Here is a tiny trained network, its code and every weight. The questions are about switching its units off for an input and a class, where a switched-off unit gives its printed mean instead of its output.

import numpy as np


def w(rows, s, z=0):
    codes = np.array(rows[::2]) - 128.0
    scale = np.full(codes.shape[1], s)
    scale[-1] = z or s
    return codes * scale


def f(y):
    return np.maximum(y, 0)


def log_softmax(a):
    a = a - a.max(-1, keepdims=True)
    return a - np.log(np.exp(a).sum(-1, keepdims=True))


def net(x, mask):
    res = np.array(x, float).reshape(1, 4) / 4 @ E
    y = f(res @ A[0][:, :-1].T + A[0][:, -1])
    res = res + np.where(mask, y, B[0][:, -1]) @ B[0][:, :-1]
    return log_softmax(res[-1] @ U[:, :-1].T + U[:, -1])


A, B = {}, {}
E = w([
[136,112,8],'x0',
[130,129,127],'x1',
[92,239,137],'x2',
[254,139,134],'x3',
],0.0094)
A[0] = w([
[236,135,153,194],'n1',
[157,54,141,25],'n2',
[125,174,70,109],'n3',
[127,16,135,45],'n4',
[24,87,56,157],'n5',
[79,107,139,38],'n6',
[105,250,134,103],'n7',
[131,116,254,112],'n8',
[148,48,20,115],'n9',
[43,90,94,6],'n10',
[159,86,127,143],'n11',
[128,51,159,79],'n12',
[39,97,173,175],'n13',
],0.011,0.0023)
B[0] = w([
[182,66,146,224],'n1',
[127,169,183,172],'n2',
[41,110,207,176],'n3',
[143,214,230,197],'n4',
[168,88,170,254],'n5',
[250,93,168,165],'n6',
[165,128,241,222],'n7',
[1,61,82,240],'n8',
[48,116,182,234],'n9',
[177,117,170,203],'n10',
[96,134,158,168],'n11',
[97,215,231,179],'n12',
[215,88,153,233],'n13',
],0.0093,0.0079)
U = w([
[125,113,140,236],'0',
[179,76,141,61],'1',
[111,185,171,27],'2',
[60,94,127,172],'3',
[119,107,106,149],'4',
[110,147,23,4],'5',
[109,144,6,19],'6',
],0.022,0.011)

Each question gives the input, the list of numbers given to net, and the class t.
The units are the neurons (one row each of A and B). Each row of codes is followed by its name. A weight is (code - 128) times the scale printed after its matrix; where a second scale follows, it is the last column's (A, B and U).
mask holds one flag per neuron, in row order. A switched-off neuron (its flag False) gives its mean, the last column of its row in B, instead of its output. The means were averaged over made-up inputs and are rounded, as every weight is.
A unit's drop is (log p(t) with every unit on - log p(t) with that unit switched off) / (log p(t) with every unit on - log p(t) with every unit switched off).
The circuit of an input: a set's keep is (log p(t) with only the set's units on - log p(t) with every unit switched off) / (log p(t) with every unit on - log p(t) with every unit switched off). Starting from the 12 units with the biggest drops (on a tie, the unit counted first), units are removed one at a time, each time the one whose removal leaves the highest keep (on an exact tie, the one counted first), for as long as the keep stays at least 0.8.
units of the circuit, in order: the units of the circuit, biggest drop first
unit that matters most: the unit with the biggest drop
k most important neurons: the k neurons with the biggest drops, biggest first
drop when u is switched off: that unit's drop, to one decimal
input [8,-7,1,4], class 3: unit that matters most => n9
input [-6,-6,3,-8], class 1: units of the circuit, in order => n13; n6
input [1,-1,-7,3], class 2: units of the circuit, in order => n4; n12; n2
input [5,-4,-3,4], class 3: units of the circuit, in order => n9; n13
input [-1,6,-8,-3], class 2: units of the circuit, in order => n4; n12
input [4,-1,-2,1], class 3: units of the circuit, in order => n9; n13
input [-5,6,-8,7], class 2: units of the circuit, in order => n12; n4
input [-3,-3,-5,-7], class 1: 2 most important neurons => n13; n6
input [6,4,1,-8], class 1: units of the circuit, in order => n5; n10
input [-7,6,-4,6], class 3: 2 most important neurons => n8; n13
input [7,3,4,4], class 3: 4 most important neurons => n3; n13; n9; n4
input [-7,-4,4,-2], class 3: 2 most important neurons => n8; n4
input [8,2,7,3], class 3: 3 most important neurons => n3; n4; n12
input [-7,-5,-7,1], class 2: units of the circuit, in order => n12
input [-7,-1,2,5], class 3: 2 most important neurons => n8; n13
input [7,4,-6,-7], class 1: 2 most important neurons => n5; n10
input [2,7,-4,4], class 0: 3 most important neurons => n13; n9; n5
input [8,7,-2,7], class 3: 2 most important neurons => n9; n13
input [5,4,-6,-5], class 2: 2 most important neurons => n4; n9
input [-6,-2,7,7], class 1: units of the circuit, in order => n1
input [-7,3,-8,-4], class 2: drop when n4 is switched off => 0.6
input [4,-8,-5,4], class 0: drop when n1 is switched off => 0.2
input [-5,-5,-6,1], class 2: drop when n12 is switched off => 0.5
